Below are the code and all the weights of a small trained network. Each question names an input and a target symbol and asks about switching units off, where a switched-off unit gives its printed mean instead of its output.

import numpy as np


def w(rows, s, z=0):
    codes = np.array(rows[::2]) - 128.0
    scale = np.full(codes.shape[1], s)
    scale[-1] = z or s
    return codes * scale


def norm(h):
    return h / np.sqrt((h * h).mean(-1, keepdims=True) + 1e-5)


def f(y):
    return y / 2 * (1 + np.tanh(0.7978845608 * (y + 0.044715 * y**3)))


def softmax(a):
    e = np.exp(a - a.max(-1, keepdims=True))
    return e / e.sum(-1, keepdims=True)


def log_softmax(a):
    a = a - a.max(-1, keepdims=True)
    return a - np.log(np.exp(a).sum(-1, keepdims=True))


def net(x, mask):
    ids = ['βεζηθμπφω'.index(c) for c in x.split()]
    T = len(ids)
    res = E[ids] + P[:T]
    u = 0
    for l in range(2):
        r = norm(res)
        for j in range(3):
            rows = slice(2 * j, 2 * j + 2)
            q, k, v = (r @ M[l][rows].T for M in (Q, K, V))
            z = softmax(np.where(np.tri(T) > 0, q @ k.T / 2**0.5, -1e9)) @ v
            o = O[l][rows]
            res = res + np.where(mask[u + j], z, o[:, -1]) @ o[:, :-1]
        u += 3
        y = f(norm(res) @ A[l][:, :-1].T + A[l][:, -1])
        res = res + np.where(mask[u : u + 4], y, B[l][:, -1]) @ B[l][:, :-1]
        u += 4
    return log_softmax(norm(res)[-1] @ U[:, :-1].T + U[:, -1])


Q, K, V, O, A, B = {}, {}, {}, {}, {}, {}
E = w([
[194,108,70],'β',
[126,71,111],'ε',
[136,105,180],'ζ',
[136,96,151],'η',
[117,105,170],'θ',
[27,204,149],'μ',
[2,135,120],'π',
[136,62,103],'φ',
[69,102,108],'ω',
],0.017)
P = w([
[153,204,146],'0',
[76,126,84],'1',
[123,47,218],'2',
[106,78,2],'3',
[128,74,218],'4',
[19,163,38],'5',
[142,100,212],'6',
],0.0089)
Q[0] = w([
[119,170,184],'0.h1',
[68,165,119],'0.h1',
[11,133,61],'0.h2',
[146,72,60],'0.h2',
[155,182,73],'0.h3',
[250,104,103],'0.h3',
],0.012)
K[0] = w([
[74,134,102],'0.h1',
[105,168,135],'0.h1',
[144,105,251],'0.h2',
[134,196,140],'0.h2',
[111,141,83],'0.h3',
[91,39,102],'0.h3',
],0.016)
V[0] = w([
[182,48,108],'0.h1',
[100,157,2],'0.h1',
[116,147,85],'0.h2',
[177,130,166],'0.h2',
[192,132,185],'0.h3',
[112,205,116],'0.h3',
],0.0099)
O[0] = w([
[181,97,121,146],'0.h1',
[94,97,151,2],'0.h1',
[153,133,75,72],'0.h2',
[112,254,105,161],'0.h2',
[170,148,87,222],'0.h3',
[112,78,130,70],'0.h3',
],0.0077,0.0053)
A[0] = w([
[151,121,171,150],'0.n1',
[6,120,135,5],'0.n2',
[162,164,72,184],'0.n3',
[80,103,109,46],'0.n4',
],0.019,0.0028)
B[0] = w([
[127,131,78,181],'0.n1',
[92,2,103,255],'0.n2',
[44,57,138,225],'0.n3',
[201,46,157,153],'0.n4',
],0.0093,0.0065)
Q[1] = w([
[127,205,244],'1.h1',
[26,120,43],'1.h1',
[149,176,218],'1.h2',
[89,91,44],'1.h2',
[20,164,79],'1.h3',
[61,76,188],'1.h3',
],0.011)
K[1] = w([
[165,219,211],'1.h1',
[17,118,35],'1.h1',
[209,56,187],'1.h2',
[51,212,168],'1.h2',
[61,178,167],'1.h3',
[130,164,251],'1.h3',
],0.013)
V[1] = w([
[147,162,223],'1.h1',
[161,171,168],'1.h1',
[214,88,248],'1.h2',
[96,103,105],'1.h2',
[124,125,178],'1.h3',
[217,134,167],'1.h3',
],0.016)
O[1] = w([
[27,66,25,21],'1.h1',
[147,99,22,2],'1.h1',
[75,202,2,45],'1.h2',
[241,61,132,160],'1.h2',
[60,129,102,146],'1.h3',
[245,115,64,118],'1.h3',
],0.0076,0.0064)
A[1] = w([
[227,182,251,133],'1.n1',
[160,79,162,253],'1.n2',
[240,102,59,52],'1.n3',
[53,34,208,204],'1.n4',
],0.011,0.0049)
B[1] = w([
[116,31,23,193],'1.n1',
[70,218,8,208],'1.n2',
[156,253,192,157],'1.n3',
[190,247,44,250],'1.n4',
],0.0061,0.013)
U = w([
[195,89,177,63],'β',
[178,84,127,84],'ε',
[130,254,81,157],'ζ',
[115,174,241,254],'η',
[92,152,97,15],'θ',
[125,8,123,140],'μ',
[143,74,109,73],'π',
[113,65,134,97],'φ',
[68,81,7,101],'ω',
],0.0099,0.0035)

Each question gives the input, a string of symbols that net reads in full, and the target symbol t.
The units are the heads (2 rows each of Q, K, V and O) and the neurons (one row each of A and B). Each row of codes is followed by its name. A weight is (code - 128) times the scale printed after its matrix; where a second scale follows, it is the last column's (O, A, B and U).
mask holds one flag per unit, layer by layer, with each layer's heads first. A switched-off unit (its flag False) gives its mean, the last column of its rows in O or B, instead of its output. The means were averaged over made-up inputs and are rounded, as every weight is.
A unit's drop is (log p(t) with every unit on - log p(t) with that unit switched off) / (log p(t) with every unit on - log p(t) with every unit switched off).
The circuit of an input: a set's keep is (log p(t) with only the set's units on - log p(t) with every unit switched off) / (log p(t) with every unit on - log p(t) with every unit switched off). Starting from the 12 units with the biggest drops (on a tie, the unit counted first), units are removed one at a time, each time the one whose removal leaves the highest keep (on an exact tie, the one counted first), for as long as the keep stays at least 0.8.
units of the circuit, in order: the units of the circuit, biggest drop first
most important unit: the unit with the biggest drop
top k neurons: the k neurons with the biggest drops, biggest first
top k neurons in layer l: the k neurons of layer l with the biggest drops, biggest first
heads that matter: for each layer, one digit per head in row order, 1 if its drop is at least 0.15 and else 0, layers parted by /
drop of u: that unit's drop, to one decimal
input θ η μ ζ β η η, target ζ: top 2 neurons in layer 1 : [1.n3; 1.n1]
input η β ζ ε ζ η, target η: most important unit : 0.h2
input ω π η η ζ, target ω: units of the circuit, in order : [1.h1; 0.n2]
input ζ η μ θ ε φ, target ζ: units of the circuit, in order : [1.n4; 1.h1]
input η η η μ π π, target η: top 3 neurons : [1.n1; 0.n3; 1.n4]
input η η ζ φ, target η: heads that matter : 010 / 111
input ζ η η η ζ, target ζ: top 2 neurons in layer 1 : [1.n1; 1.n3]
input η η η η η ε, target η: top 2 neurons : [0.n3; 0.n2]
input ζ η ζ π β ω, target ζ: heads that matter : 011 / 100
input η ω ζ η π π, target η: heads that matter : 010 / 110
input η η θ β η ω, target η: top 2 neurons : [0.n3; 0.n1]
input η ω η η η, target ζ: heads that matter : 000 / 110
input φ θ η ζ ζ μ η, target ω: top 2 neurons : [0.n2; 0.n3]
input ω η η η ζ, target ω: top neuron in layer 1 : [1.n4]
input ζ ζ η ζ, target ζ: top 3 neurons : [0.n3; 0.n2; 1.n4]
input η η ω φ, target η: top 2 neurons in layer 0 : [0.n2; 0.n3]
input η η η ζ, target η: top 2 neurons in layer 0 : [0.n3; 0.n2]
input ζ ω η ε, target ζ: top 3 neurons in layer 0 : [0.n2; 0.n4; 0.n1]
input η ω β θ, target η: drop of 0.h2 : 0.2
input η ζ η π ζ β ω, target μ: units of the circuit, in order : [0.n2]
input η η ζ μ, target η: drop of 1.n4 : 0.1
input μ ω η ζ π η, target μ: drop of 0.n2 : 0.7
input η ε β ζ φ μ ω, target μ: drop of 1.n3 : 0.1
